Below is a small trained network, with its code and all its weights. Each question gives an input and a target symbol and asks what happens when units are switched off, that is, made to give their printed mean instead of their output.

import numpy as np


def w(rows, s, z=0):
    codes = np.array(rows[::2]) - 128.0
    scale = np.full(codes.shape[1], s)
    scale[-1] = z or s
    return codes * scale


def f(y):
    return np.maximum(y, 0)


def softmax(a):
    e = np.exp(a - a.max(-1, keepdims=True))
    return e / e.sum(-1, keepdims=True)


def log_softmax(a):
    a = a - a.max(-1, keepdims=True)
    return a - np.log(np.exp(a).sum(-1, keepdims=True))


def net(x, mask):
    ids = ['ΓΛΦΩαβδεζηθμσψ'.index(c) for c in x.split()]
    T = len(ids)
    res = E[ids] + P[:T]
    r = res
    for j in range(3):
        rows = slice(2 * j, 2 * j + 2)
        q, k, v = (r @ M[0][rows].T for M in (Q, K, V))
        z = softmax(np.where(np.tri(T) > 0, q @ k.T / 2**0.5, -1e9)) @ v
        o = O[0][rows]
        res = res + np.where(mask[j], z, o[:, -1]) @ o[:, :-1]
    y = f(res @ A[0][:, :-1].T + A[0][:, -1])
    res = res + np.where(mask[3:19], y, B[0][:, -1]) @ B[0][:, :-1]
    return log_softmax(res[-1] @ U[:, :-1].T + U[:, -1])


Q, K, V, O, A, B = {}, {}, {}, {}, {}, {}
E = w([
[128,78,160,249],'Γ',
[107,189,82,149],'Λ',
[76,203,105,117],'Φ',
[47,102,141,174],'Ω',
[114,163,128,169],'α',
[107,121,156,196],'β',
[127,7,193,162],'δ',
[162,98,181,249],'ε',
[132,173,46,14],'ζ',
[44,165,123,129],'η',
[188,148,148,228],'θ',
[179,41,160,150],'μ',
[158,151,173,207],'σ',
[231,118,134,127],'ψ',
],0.015)
P = w([
[134,231,158,112],'0',
[91,81,1,158],'1',
[140,244,170,68],'2',
[113,108,14,112],'3',
[143,228,171,43],'4',
[157,95,36,112],'5',
[154,211,179,30],'6',
],0.0083)
Q[0] = w([
[71,82,113,146],'H1',
[102,148,159,118],'H1',
[121,226,250,130],'H2',
[148,108,166,112],'H2',
[132,176,82,138],'H3',
[79,67,77,173],'H3',
],0.024)
K[0] = w([
[52,182,132,194],'H1',
[98,105,141,78],'H1',
[193,39,149,6],'H2',
[151,110,156,132],'H2',
[174,217,82,91],'H3',
[72,83,58,203],'H3',
],0.018)
V[0] = w([
[130,152,98,188],'H1',
[151,98,62,153],'H1',
[119,190,63,123],'H2',
[55,133,166,164],'H2',
[157,106,2,158],'H3',
[161,130,133,101],'H3',
],0.019)
O[0] = w([
[194,160,46,166,254],'H1',
[132,12,163,152,102],'H1',
[166,50,94,61,229],'H2',
[1,118,68,176,185],'H2',
[180,17,182,127,157],'H3',
[91,118,95,154,99],'H3',
],0.0096,0.0051)
A[0] = w([
[56,63,101,181,136],'N1',
[202,206,164,52,168],'N2',
[113,106,121,95,110],'N3',
[135,77,61,165,254],'N4',
[31,113,193,154,95],'N5',
[254,209,184,32,58],'N6',
[4,192,207,212,155],'N7',
[164,147,170,69,66],'N8',
[26,162,67,69,98],'N9',
[12,143,254,180,130],'N10',
[252,237,70,130,113],'N11',
[186,249,166,163,141],'N12',
[105,48,82,108,55],'N13',
[208,63,102,166,85],'N14',
[215,194,95,209,167],'N15',
[145,213,232,157,106],'N16',
],0.0074,0.0048)
B[0] = w([
[170,157,165,82,186],'N1',
[102,185,211,109,207],'N2',
[126,146,129,163,143],'N3',
[233,37,123,120,237],'N4',
[187,91,177,108,148],'N5',
[164,41,152,216,202],'N6',
[43,1,148,161,241],'N7',
[68,117,90,103,154],'N8',
[108,99,140,18,201],'N9',
[206,41,191,128,177],'N10',
[156,177,102,54,241],'N11',
[177,178,74,224,244],'N12',
[121,205,126,233,185],'N13',
[28,192,133,106,225],'N14',
[124,124,69,27,237],'N15',
[65,185,147,190,199],'N16',
],0.013,0.011)
U = w([
[221,23,66,181,164],'Γ',
[203,69,98,90,156],'Λ',
[118,171,176,73,110],'Φ',
[103,63,155,109,70],'Ω',
[132,143,111,105,95],'α',
[64,96,82,148,159],'β',
[59,85,148,187,115],'δ',
[75,103,27,224,47],'ε',
[151,130,254,81,137],'ζ',
[48,115,141,91,86],'η',
[188,172,91,149,2],'θ',
[84,161,169,203,209],'μ',
[64,183,87,160,147],'σ',
[173,205,195,148,136],'ψ',
],0.0072,0.0065)

Each question gives the input, a string of symbols that net reads in full, and the target symbol t.
The units are the heads (2 rows each of Q, K, V and O) and the neurons (one row each of A and B). Each row of codes is followed by its name. A weight is (code - 128) times the scale printed after its matrix; where a second scale follows, it is the last column's (O, A, B and U).
mask holds one flag per unit, heads first, then neurons. A switched-off unit (its flag False) gives its mean, the last column of its rows in O or B, instead of its output. The means were averaged over made-up inputs and are rounded, as every weight is.
A unit's drop is (log p(t) with every unit on - log p(t) with that unit switched off) / (log p(t) with every unit on - log p(t) with every unit switched off).
The circuit of an input: a set's keep is (log p(t) with only the set's units on - log p(t) with every unit switched off) / (log p(t) with every unit on - log p(t) with every unit switched off). Starting from the 12 units with the biggest drops (on a tie, the unit counted first), units are removed one at a time, each time the one whose removal leaves the highest keep (on an exact tie, the one counted first), for as long as the keep stays at least 0.8.
circuit, biggest first: the units of the circuit, biggest drop first
most important unit: the unit with the biggest drop
heads that matter: for each layer, one digit per head in row order, 1 if its drop is at least 0.15 and else 0, layers parted by /
drop when u is switched off: that unit's drop, to one decimal
input δ σ Ω σ ε Φ θ, target δ: circuit, biggest first => N7; H2
input Γ η Λ θ σ σ, target Λ: circuit, biggest first => N7; N16; N13
input δ Ω σ Γ Γ, target δ: circuit, biggest first => H2; N7
input Γ ζ Ω η ε, target ζ: circuit, biggest first => H2; N2
input ψ η η, target ψ: circuit, biggest first => H2; N7; N12
input μ Γ σ, target μ: heads that matter => 110
input η θ Φ θ ε ζ ε, target ζ: heads that matter => 110
input σ Φ ψ ε σ, target ψ: most important unit => H2
input μ θ Φ, target μ: circuit, biggest first => H2; N7; N16
input ε σ ψ ε θ, target ψ: heads that matter => 010
input Φ β δ η Φ, target δ: heads that matter => 110
input ψ η ε σ σ, target ψ: heads that matter => 010
input δ ψ Φ, target ψ: circuit, biggest first => H2; N12
input Γ σ β, target β: heads that matter => 011
input σ η ψ Γ α η α, target ψ: most important unit => H2
input σ Γ ψ σ ψ Φ ε, target ψ: circuit, biggest first => H2; N2; N12
input Λ μ δ Φ η ψ ε, target ψ: heads that matter => 011
input μ δ Γ η, target Γ: heads that matter => 001
input θ σ η Ω η σ σ, target σ: circuit, biggest first => H3; N4
input σ Φ ε σ β η, target Γ: most important unit => N4
input μ Γ Γ ε θ Ω, target Γ: drop when N4 is switched off => 1.1
input η ε β σ η Λ, target Γ: drop when H2 is switched off => 0.2
